Here is a tiny trained network, its code and every weight. The questions are about switching its units off for an input and a target symbol, where a switched-off unit gives its printed mean instead of its output.

import numpy as np


def w(rows, s, z=0):
    codes = np.array(rows[::2]) - 128.0
    scale = np.full(codes.shape[1], s)
    scale[-1] = z or s
    return codes * scale


def f(y):
    return y / 2 * (1 + np.tanh(0.7978845608 * (y + 0.044715 * y**3)))


def softmax(a):
    e = np.exp(a - a.max(-1, keepdims=True))
    return e / e.sum(-1, keepdims=True)


def log_softmax(a):
    a = a - a.max(-1, keepdims=True)
    return a - np.log(np.exp(a).sum(-1, keepdims=True))


def net(x, mask):
    ids = ['Ξβζησφ'.index(c) for c in x.split()]
    T = len(ids)
    res = E[ids] + P[:T]
    r = res
    for j in range(3):
        rows = slice(3 * j, 3 * j + 3)
        q, k, v = (r @ M[0][rows].T for M in (Q, K, V))
        z = softmax(np.where(np.tri(T) > 0, q @ k.T / 3**0.5, -1e9)) @ v
        o = O[0][rows]
        res = res + np.where(mask[j], z, o[:, -1]) @ o[:, :-1]
    y = f(res @ A[0][:, :-1].T + A[0][:, -1])
    res = res + np.where(mask[3:19], y, B[0][:, -1]) @ B[0][:, :-1]
    return log_softmax(res[-1] @ U[:, :-1].T + U[:, -1])


Q, K, V, O, A, B = {}, {}, {}, {}, {}, {}
E = w([
[42,81,172],'Ξ',
[32,143,123],'β',
[230,254,49],'ζ',
[59,98,176],'η',
[216,23,211],'σ',
[105,116,253],'φ',
],0.014)
P = w([
[177,38,7],'0',
[164,88,93],'1',
[155,111,141],'2',
[134,120,153],'3',
[118,125,162],'4',
[106,131,172],'5',
[94,138,178],'6',
[90,141,191],'7',
[81,147,189],'8',
[73,149,191],'9',
],0.012)
Q[0] = w([
[77,175,144],'H1',
[202,19,142],'H1',
[208,91,161],'H1',
[97,173,135],'H2',
[119,169,127],'H2',
[172,111,105],'H2',
[140,248,144],'H3',
[13,171,203],'H3',
[69,181,141],'H3',
],0.014)
K[0] = w([
[101,172,153],'H1',
[159,142,76],'H1',
[164,157,85],'H1',
[113,180,125],'H2',
[140,107,119],'H2',
[105,132,134],'H2',
[78,153,134],'H3',
[155,250,141],'H3',
[127,206,112],'H3',
],0.026)
V[0] = w([
[140,157,195],'H1',
[112,192,176],'H1',
[182,178,147],'H1',
[132,177,161],'H2',
[61,36,148],'H2',
[128,146,6],'H2',
[109,93,118],'H3',
[129,37,120],'H3',
[201,143,89],'H3',
],0.012)
O[0] = w([
[147,156,213,164],'H1',
[128,129,183,135],'H1',
[241,115,126,4],'H1',
[157,139,177,75],'H2',
[103,199,13,169],'H2',
[1,86,161,161],'H2',
[108,123,179,108],'H3',
[117,122,239,117],'H3',
[226,217,92,245],'H3',
],0.0092,0.0035)
A[0] = w([
[122,150,140,80],'N1',
[157,168,95,114],'N2',
[139,144,139,108],'N3',
[102,115,160,126],'N4',
[93,133,120,27],'N5',
[111,140,128,89],'N6',
[140,207,107,85],'N7',
[137,5,175,171],'N8',
[94,114,113,52],'N9',
[185,126,152,140],'N10',
[167,85,150,255],'N11',
[133,126,169,187],'N12',
[94,169,91,148],'N13',
[144,24,168,44],'N14',
[136,142,96,24],'N15',
[142,125,106,105],'N16',
],0.023,0.0098)
B[0] = w([
[237,168,76,137],'N1',
[162,130,173,162],'N2',
[147,163,88,145],'N3',
[148,134,165,222],'N4',
[172,194,210,175],'N5',
[168,103,151,148],'N6',
[189,192,115,176],'N7',
[161,139,3,204],'N8',
[163,229,135,189],'N9',
[18,165,89,210],'N10',
[34,126,209,226],'N11',
[140,87,60,239],'N12',
[166,25,99,255],'N13',
[192,202,181,147],'N14',
[93,98,126,121],'N15',
[115,184,114,126],'N16',
],0.0073,0.0092)
U = w([
[135,150,129,2],'Ξ',
[99,105,254,234],'β',
[100,93,32,204],'ζ',
[232,142,127,169],'η',
[148,197,80,64],'σ',
[166,227,182,73],'φ',
],0.01,0.0066)

Each question gives the input, a string of symbols that net reads in full, and the target symbol t.
The units are the heads (3 rows each of Q, K, V and O) and the neurons (one row each of A and B). Each row of codes is followed by its name. A weight is (code - 128) times the scale printed after its matrix; where a second scale follows, it is the last column's (O, A, B and U).
mask holds one flag per unit, heads first, then neurons. A switched-off unit (its flag False) gives its mean, the last column of its rows in O or B, instead of its output. The means were averaged over made-up inputs and are rounded, as every weight is.
A unit's drop is (log p(t) with every unit on - log p(t) with that unit switched off) / (log p(t) with every unit on - log p(t) with every unit switched off).
The circuit of an input: a set's keep is (log p(t) with only the set's units on - log p(t) with every unit switched off) / (log p(t) with every unit on - log p(t) with every unit switched off). Starting from the 12 units with the biggest drops (on a tie, the unit counted first), units are removed one at a time, each time the one whose removal leaves the highest keep (on an exact tie, the one counted first), for as long as the keep stays at least 0.8.
circuit, biggest first: the units of the circuit, biggest drop first
top k neurons: the k neurons with the biggest drops, biggest first
which heads matter: for each layer, one digit per head in row order, 1 if its drop is at least 0.15 and else 0, layers parted by /
drop when u is switched off: that unit's drop, to one decimal
input σ β β Ξ φ, target ζ: circuit, biggest first -> [H3 N8]
input ζ β φ β, target φ: circuit, biggest first -> [H1 H3]
input β η β σ β, target β: circuit, biggest first -> [H3 H2 N8 N5]
input η σ ζ σ Ξ η η Ξ η, target η: circuit, biggest first -> [H3 N10]
input ζ β η, target η: circuit, biggest first -> [H3]
input ζ β σ β ζ β β Ξ, target ζ: which heads matter -> 011
input σ φ φ β β ζ φ Ξ, target φ: which heads matter -> 111
input φ β ζ φ η Ξ Ξ, target η: which heads matter -> 000
input φ φ ζ ζ ζ Ξ η σ, target σ: circuit, biggest first -> [N8 N14 N10 H1]
input η η η ζ Ξ φ β β, target φ: circuit, biggest first -> [H1 H2 H3]
input β Ξ ζ, target ζ: circuit, biggest first -> [H2 N13]
input β ζ φ φ φ σ, target φ: circuit, biggest first -> [N11 H2 N13]
input σ β β σ ζ β η σ, target φ: circuit, biggest first -> [N14 N11 N8 H3]
input ζ β Ξ ζ, target β: circuit, biggest first -> [H3]
input β η β ζ η σ σ β ζ, target β: circuit, biggest first -> [H3 H2]
input Ξ σ β φ ζ, target φ: which heads matter -> 110
input ζ η η β, target η: top 3 neurons -> [N11 N10 N7]
input ζ η β β β σ η Ξ Ξ, target η: top 3 neurons -> [N11 N10 N1]
input Ξ ζ β φ Ξ η, target φ: drop when N12 is switched off -> 0.0
input β η σ, target ζ: circuit, biggest first -> [H1]
input β ζ β φ η η β, target η: drop when N13 is switched off -> -0.1
input ζ φ η Ξ, target φ: drop when N9 is switched off -> -0.1
input β η β Ξ ζ, target ζ: drop when N9 is switched off -> 0.3
